In the rows, 128 means zero.
Each row is followed by its class. Each block has new classes.
[151 105 124 142 143 172 101 185 156 140 145 139 145 107 124 105 121 161
 121 135 121 157 100 135 118 178 136 124 140 151 133 116 109 125 137]
Q
[149  74 133 120 203 158 112 203 116 121 137 143 110  92 175  91 127 141
 134 137 117 125 120 111 107 201 134 139 122 184 108 141 150  87 102]
Q
[139 134 117 130 140 138  98 118 168 134 141 142 161  97 147 115 114 151
 121 105 134 167 129 122 101 158 138 134 152 133 110 132 142 128 120]
B
[121 147 127 129 123 104  98  93 170 125 130 136 141 104 139 120 124 133
 129 103 134 154 132 119 111 125 144 139 136 122 117 129 149 139 127]
B
[115 144 107 131 134 154  71 125 175 143 129 137 191 133 143 113 113 155
 110 110 135 156 144 131 105 149 130 109 157 106 111 122 129 133 122]
Q
[132 123 116 125 152 130  95 148 142 128 133 138 143 108 145 111 134 145
 128 125 128 130 131 123 108 158 125 135 134 140 119 126 134 123 122]
B
[116 147 112 140 121 118  61  95 194 131 131 136 181 115 136 118 123 153
 114 107 145 160 150 130 103 137 131 129 153 109 114 121 131 146 138]
B
[141 102 130 127 162 110 129 131 145 124 147 142 118 100 148 117 126 139
 130 130 131 149 116 122 109 149 128 151 126 158 128 131 149 111 136]
Q
[133 120 132 117 148 144 111 147 122 125 139 130 133 118 143 114 131 135
 123 127 126 128 135 127 119 150 128 124 138 139 123 124 128 120 114]
B
[148 102 113 132 169 173 113 149 172 141 158 145 161 115 165 101  98 149
 114 126 123 193 118 126 113 196 133 129 162 153 111 137 157 107 122]
Q
[121 152 122 118 133 126  92  84 166 123 148 129 154 102 143 131 129 134
 113 102 127 144 155 117 112 119 109 143 157 123 128 106 131 130 108]
B
[115 153 109 140 127 168  64 125 196 156 142 151 219 138 141  92 109 166
 103 107 134 177 147 137 106 154 137 116 179  98 110 129 132 148 146]
Q
[129 112 119 132 163 154  53 162 153 136 154 136 181 116 152 101 128 164
 115 119 143 151 127 130 103 185 132 109 156 144 116 114 138 123 120]
B
[137 107 132 126 153 150 106 164 111 133 137 131 142 119 137 115 137 149
 123 132 133 110 130 130 116 155 134 114 131 139 124 123 122 124 112]
B
[121 133 117 139 119 134 106 147 159 143  97 137 135 116 127 113 123 147
 132 122 133 140 113 132 109 145 146 133 117 120 105 140 136 146 141]
Q
[119 159 114 140 111 126  97  85 187 136 128 136 180 122 138 123 108 138
 120 101 136 173 134 126 111 130 134 131 151 103 111 132 145 138 132]
B
[139 104 123 131 154 130  99 149 145 126 132 144 140  98 140 119 124 155
 126 124 137 142 116 126 102 164 146 132 127 146 113 126 137 123 120]
Q
[127 117 113 135 145 125  83 144 168 129 144 136 155 121 128 110 133 150
 119 135 130 151 123 135 106 150 114 133 137 140 134 112 125 121 149]
Q
[133 113 107 134 159 176  64 172 159 146 146 142 197 131 152  93 120 171
 107 126 135 151 135 135  99 191 127 103 164 131 108 118 120 126 122]
Q
[131 119 123 131 137 113 105 135 160 123 139 133 129 115 124 117 131 139
 123 131 128 152 116 134 118 139 125 143 126 140 140 122 134 122 154]
Q
[135 133 115 129 144 188  93 152 168 145 143 141 174 121 148 102 115 153
 113 116 123 159 130 123 110 170 144 122 163 123 110 128 130 129 121]
Q
[110 152 117 128 124 122 118  97 169 128 121 128 141 140 141 116 111 119
 122 120 124 155 153 125 122 115 122 137 130 115 118 138 146 125 139]
B
[165  48 117 125 224 214  59 252 120 146 174 151 185 104 166  73 134 203
 104 151 127 131 115 136  94 239 126 104 164 187 115 112 123 100 110]
B
[129 150 123 137 110 110 104  61 186 136 157 134 172 106 131 130 114 144
 114  98 144 189 126 122 120 126 131 136 163 112 125 127 147 143 138]
B
[130 132 115 125 138 141 106 108 155 136 127 140 171 117 138 126 119 154
 116 114 144 139 141 125 107 139 128 122 147 114 106 130 132 139 119]
B
[114 162 110 125 108 136 125 120 158 125 120 130 125 117 137 121 120 107
 129 110 121 141 140 115 120 119 134 133 130 113 115 136 126 130 120]
Q
[153  90 106 128 179 167  75 172 152 135 146 141 167 110 157 111 116 162
 114 133 126 153 124 128  97 197 121 106 149 158 111 115 136 116 103]
Q
[108 140 104 134 119 116  74 105 157 118 122 122 146 126 138 141 109 113
 124 110 131 154 132 127 106 138 117  95 127 125 109 113 143 119 110]
Q
[131 129 121 122 152 142  98  95 158 142 146 139 185 121 159 113 107 154
 110 108 147 159 148 122 105 159 123 123 168 123 101 133 156 129 107]
B
[134 109 125 125 162 137 120 112 131 142 134 139 180 123 156 128 113 164
 118 123 152 146 142 130 109 157 136 118 153 128 100 138 159 130 108]
B
[117 146 110 133 128 146 116 122 170 131 136 135 150 141 136 112 109 116
 120 124 120 168 136 128 121 140 114 131 139 122 125 119 136 121 139]
Q
[122 155 131 129 117 117 118  87 162 133 142 129 147 124 131 126 121 125
 121 112 130 157 138 119 130 123 118 133 149 113 128 131 138 132 137]
B
[124 132 121 117 154 116 107  88 159 135 135 141 162 114 167 125 109 140
 121 104 149 153 153 115 103 143 131 136 147 130  99 145 172 123 109]
B

Each row is followed by its class. Each block has new classes.
[118 135 125 102 132 100 149 121 182 105 178 122 101 152 164 120 101 149
 218 122 115 119 134 105 150  61 160 115 179 115 137 157 142 117 137]
<15>
[123 150 131 125 120 104 144 130 158 100 159  83 112 125 165 109 137 135
 187 129 141 124 128 107 141 105 157 145 171 123 138 170 131 120 159]
<7>
[126  99 127 125 132 110 128 110 163 112 174 148 116 122 146 117 110 144
 191 131  75 140 143 119 126 105 145 135 156 107 139 168 154 127 129]
<15>
[120 136 121 109 122 104 145 119 161 122 163 112 129 150 150 104 129 134
 199 147 112 101 129 100 150  87 144 127 185 119 138 171 132 128 133]
<15>
[125 116 131 117 143 111 143 131 120 119 158  13 125 132 111 153 106 138
 195 150 160 128 112 100 134 121 106 142 147 110 151 125 124 105 156]
<9>
